Below are the code and all the weights of a small trained network. Each question names an input and a target symbol and asks about switching units off, where a switched-off unit gives its printed mean instead of its output.

import numpy as np


def w(rows, s, z=0):
    codes = np.array(rows[::2]) - 128.0
    scale = np.full(codes.shape[1], s)
    scale[-1] = z or s
    return codes * scale


def norm(h):
    return h / np.sqrt((h * h).mean(-1, keepdims=True) + 1e-5)


def f(y):
    return np.maximum(y, 0)


def softmax(a):
    e = np.exp(a - a.max(-1, keepdims=True))
    return e / e.sum(-1, keepdims=True)


def log_softmax(a):
    a = a - a.max(-1, keepdims=True)
    return a - np.log(np.exp(a).sum(-1, keepdims=True))


def net(x, mask):
    ids = ['ΞΣΦβεζηθμπτω'.index(c) for c in x.split()]
    T = len(ids)
    res = E[ids] + P[:T]
    u = 0
    for l in range(2):
        r = norm(res)
        for j in range(3):
            rows = slice(4 * j, 4 * j + 4)
            q, k, v = (r @ M[l][rows].T for M in (Q, K, V))
            z = softmax(np.where(np.tri(T) > 0, q @ k.T / 4**0.5, -1e9)) @ v
            o = O[l][rows]
            res = res + np.where(mask[u + j], z, o[:, -1]) @ o[:, :-1]
        u += 3
        y = f(norm(res) @ A[l][:, :-1].T + A[l][:, -1])
        res = res + np.where(mask[u : u + 4], y, B[l][:, -1]) @ B[l][:, :-1]
        u += 4
    return log_softmax(norm(res)[-1] @ U[:, :-1].T + U[:, -1])


Q, K, V, O, A, B = {}, {}, {}, {}, {}, {}
E = w([
[119,122,171,104],'Ξ',
[152,124,108,103],'Σ',
[120,121,170,102],'Φ',
[149,123,116,89],'β',
[123,122,161,101],'ε',
[180,131,63,90],'ζ',
[138,136,163,151],'η',
[146,87,156,158],'θ',
[154,205,2,238],'μ',
[63,207,137,90],'π',
[49,81,107,147],'τ',
[40,196,114,75],'ω',
],0.0066)
P = w([
[161,123,112,138],'0',
[150,108,157,14],'1',
[219,106,87,27],'2',
[213,112,63,29],'3',
[156,110,85,82],'4',
[177,119,88,59],'5',
[245,113,4,16],'6',
[200,119,1,39],'7',
[165,132,26,68],'8',
[207,109,27,34],'9',
[205,116,74,12],'10',
],0.00096)
Q[0] = w([
[67,125,232,126],'0.h0',
[254,118,99,122],'0.h0',
[51,96,192,102],'0.h0',
[207,85,51,126],'0.h0',
[99,141,114,140],'0.h1',
[209,158,124,86],'0.h1',
[140,172,196,139],'0.h1',
[168,120,160,98],'0.h1',
[29,172,122,105],'0.h2',
[54,194,162,141],'0.h2',
[84,133,105,199],'0.h2',
[219,64,161,115],'0.h2',
],0.0048)
K[0] = w([
[52,80,220,61],'0.h0',
[253,102,78,161],'0.h0',
[67,128,185,31],'0.h0',
[247,177,76,160],'0.h0',
[179,119,132,140],'0.h1',
[84,75,89,214],'0.h1',
[128,84,45,101],'0.h1',
[101,128,109,124],'0.h1',
[209,105,131,144],'0.h2',
[212,60,57,122],'0.h2',
[156,130,140,32],'0.h2',
[16,177,115,166],'0.h2',
],0.0044)
V[0] = w([
[101,203,136,108],'0.h0',
[154,201,112,129],'0.h0',
[40,148,143,133],'0.h0',
[126,45,117,142],'0.h0',
[229,189,178,104],'0.h1',
[31,17,105,153],'0.h1',
[195,111,180,205],'0.h1',
[106,77,121,170],'0.h1',
[209,103,118,185],'0.h2',
[183,3,116,99],'0.h2',
[55,198,119,123],'0.h2',
[171,237,160,165],'0.h2',
],0.0054)
O[0] = w([
[159,210,78,91,134],'0.h0',
[115,188,169,78,88],'0.h0',
[220,160,16,137,93],'0.h0',
[125,73,133,161,119],'0.h0',
[239,174,197,26,251],'0.h1',
[37,22,33,234,61],'0.h1',
[255,100,204,233,100],'0.h1',
[111,73,105,217,59],'0.h1',
[255,104,102,196,51],'0.h2',
[179,9,58,53,213],'0.h2',
[13,200,138,167,81],'0.h2',
[190,250,224,159,90],'0.h2',
],0.0035,0.0023)
A[0] = w([
[178,208,118,253,255],'0.n0',
[107,48,210,92,75],'0.n1',
[116,87,198,107,139],'0.n2',
[111,9,116,151,238],'0.n3',
],0.0032,0.00098)
B[0] = w([
[169,74,58,114,160],'0.n0',
[150,131,62,106,250],'0.n1',
[160,114,80,117,230],'0.n2',
[93,110,125,254,229],'0.n3',
],0.0041,0.0017)
Q[1] = w([
[224,172,254,46],'1.h0',
[88,152,117,190],'1.h0',
[167,156,198,39],'1.h0',
[138,119,86,201],'1.h0',
[64,155,185,210],'1.h1',
[210,157,84,91],'1.h1',
[173,207,178,133],'1.h1',
[147,193,183,128],'1.h1',
[108,61,123,146],'1.h2',
[191,105,64,161],'1.h2',
[114,163,192,112],'1.h2',
[65,130,196,110],'1.h2',
],0.0059)
K[1] = w([
[183,216,20,222],'1.h0',
[83,145,232,102],'1.h0',
[196,167,87,215],'1.h0',
[47,101,160,64],'1.h0',
[126,254,163,106],'1.h1',
[69,43,151,107],'1.h1',
[80,143,156,28],'1.h1',
[101,110,197,42],'1.h1',
[92,127,84,168],'1.h2',
[170,212,111,220],'1.h2',
[107,70,158,83],'1.h2',
[59,75,123,96],'1.h2',
],0.0054)
V[1] = w([
[189,110,96,88],'1.h0',
[101,185,127,125],'1.h0',
[142,205,29,156],'1.h0',
[132,210,3,123],'1.h0',
[149,147,201,160],'1.h1',
[39,115,221,140],'1.h1',
[64,18,155,85],'1.h1',
[96,67,182,133],'1.h1',
[93,67,124,128],'1.h2',
[84,70,19,162],'1.h2',
[70,94,232,108],'1.h2',
[106,101,92,221],'1.h2',
],0.004)
O[1] = w([
[112,154,69,131,210],'1.h0',
[183,80,150,154,110],'1.h0',
[222,122,34,160,104],'1.h0',
[216,97,16,118,137],'1.h0',
[98,94,127,131,92],'1.h1',
[125,78,254,135,79],'1.h1',
[163,132,220,238,185],'1.h1',
[100,132,181,167,126],'1.h1',
[147,157,170,116,123],'1.h2',
[180,176,126,69,73],'1.h2',
[119,77,242,145,135],'1.h2',
[131,146,137,26,5],'1.h2',
],0.0045,0.0028)
A[1] = w([
[253,86,134,148,160],'1.n0',
[136,230,172,134,188],'1.n1',
[52,146,69,176,188],'1.n2',
[98,178,168,131,1],'1.n3',
],0.0048,0.0031)
B[1] = w([
[160,105,145,217,251],'1.n0',
[133,253,78,197,197],'1.n1',
[79,126,25,149,180],'1.n2',
[186,218,89,73,129],'1.n3',
],0.0051,0.003)
U = w([
[47,137,192,196,50],'Ξ',
[220,119,61,197,75],'Σ',
[96,126,154,153,3],'Φ',
[203,103,36,138,22],'β',
[85,84,217,17,228],'ε',
[219,83,26,52,74],'ζ',
[252,209,205,217,193],'η',
[183,3,191,233,176],'θ',
[124,116,44,167,57],'μ',
[108,234,85,153,172],'π',
[31,28,29,202,188],'τ',
[67,206,72,137,154],'ω',
],0.0063,0.0029)

Each question gives the input, a string of symbols that net reads in full, and the target symbol t.
The units are the heads (4 rows each of Q, K, V and O) and the neurons (one row each of A and B). Each row of codes is followed by its name. A weight is (code - 128) times the scale printed after its matrix; where a second scale follows, it is the last column's (O, A, B and U).
mask holds one flag per unit, layer by layer, with each layer's heads first. A switched-off unit (its flag False) gives its mean, the last column of its rows in O or B, instead of its output. The means were averaged over made-up inputs and are rounded, as every weight is.
A unit's drop is (log p(t) with every unit on - log p(t) with that unit switched off) / (log p(t) with every unit on - log p(t) with every unit switched off).
The circuit of an input: a set's keep is (log p(t) with only the set's units on - log p(t) with every unit switched off) / (log p(t) with every unit on - log p(t) with every unit switched off). Starting from the 12 units with the biggest drops (on a tie, the unit counted first), units are removed one at a time, each time the one whose removal leaves the highest keep (on an exact tie, the one counted first), for as long as the keep stays at least 0.8.
units of the circuit, in order: the units of the circuit, biggest drop first
most important unit: the unit with the biggest drop
k most important neurons: the k neurons with the biggest drops, biggest first
k most important neurons of layer l: the k neurons of layer l with the biggest drops, biggest first
heads that matter: for each layer, one digit per head in row order, 1 if its drop is at least 0.15 and else 0, layers parted by /
drop when u is switched off: that unit's drop, to one decimal
input η τ τ Ξ ε, target τ: units of the circuit, in order -> [0.h1]
input η ε ε ε, target ε: heads that matter -> 010 / 111
input Ξ β Σ θ ε Φ Ξ, target ε: units of the circuit, in order -> [1.h0; 0.h0]
input θ ε ε, target θ: heads that matter -> 111 / 010
input Ξ Ξ η η ε Ξ Ξ τ ε τ Σ, target τ: units of the circuit, in order -> [0.h1; 1.h0]
input Ξ η Σ θ ζ, target θ: 2 most important neurons -> [1.n0; 1.n1]
input ε θ Ξ, target θ: units of the circuit, in order -> [0.h2; 0.h1; 1.h1; 1.h0]
input θ ε Ξ θ Σ, target θ: units of the circuit, in order -> [0.h0; 0.h2; 1.h0; 1.h1]
input ε ε Ξ Σ, target ε: heads that matter -> 110 / 100
input ω η θ Ξ Φ, target θ: heads that matter -> 101 / 101
input ε ε τ ζ Ξ ε η Ξ, target η: units of the circuit, in order -> [1.h1; 1.h2; 0.h1]
input θ ω Φ ε θ η ε ε, target η: units of the circuit, in order -> [1.h1; 1.h0; 0.h2]
input θ ε ε η Ξ β, target η: heads that matter -> 111 / 110
input ε τ ε Σ, target τ: most important neuron -> [0.n3]
input ε ε β ζ θ Ξ Σ, target θ: heads that matter -> 101 / 010
input Ξ ε η Ξ θ ε, target θ: heads that matter -> 001 / 001
input τ τ τ η Φ, target τ: heads that matter -> 010 / 000
input τ ω Ξ τ Ξ τ τ θ, target τ: heads that matter -> 011 / 000
input η Ξ ζ η ε ε η Φ, target η: 2 most important neurons -> [1.n1; 1.n0]
input ζ Ξ β τ τ ε β, target τ: units of the circuit, in order -> [0.h1]
input ε Φ ε β, target ε: heads that matter -> 010 / 100
input π Ξ Ξ ζ β Φ τ Φ ε Φ Φ, target ε: 2 most important neurons -> [1.n0; 1.n2]
input ζ τ Ξ, target τ: heads that matter -> 010 / 000
input Ξ η τ ε ε η Ξ, target η: 2 most important neurons -> [0.n3; 1.n2]
input Ξ π Ξ η ζ, target η: 2 most important neurons of layer 1 -> [1.n2; 1.n0]
input ε τ η, target τ: drop when 1.n2 is switched off -> 0.1
input ε η ε, target η: most important unit -> 0.h2
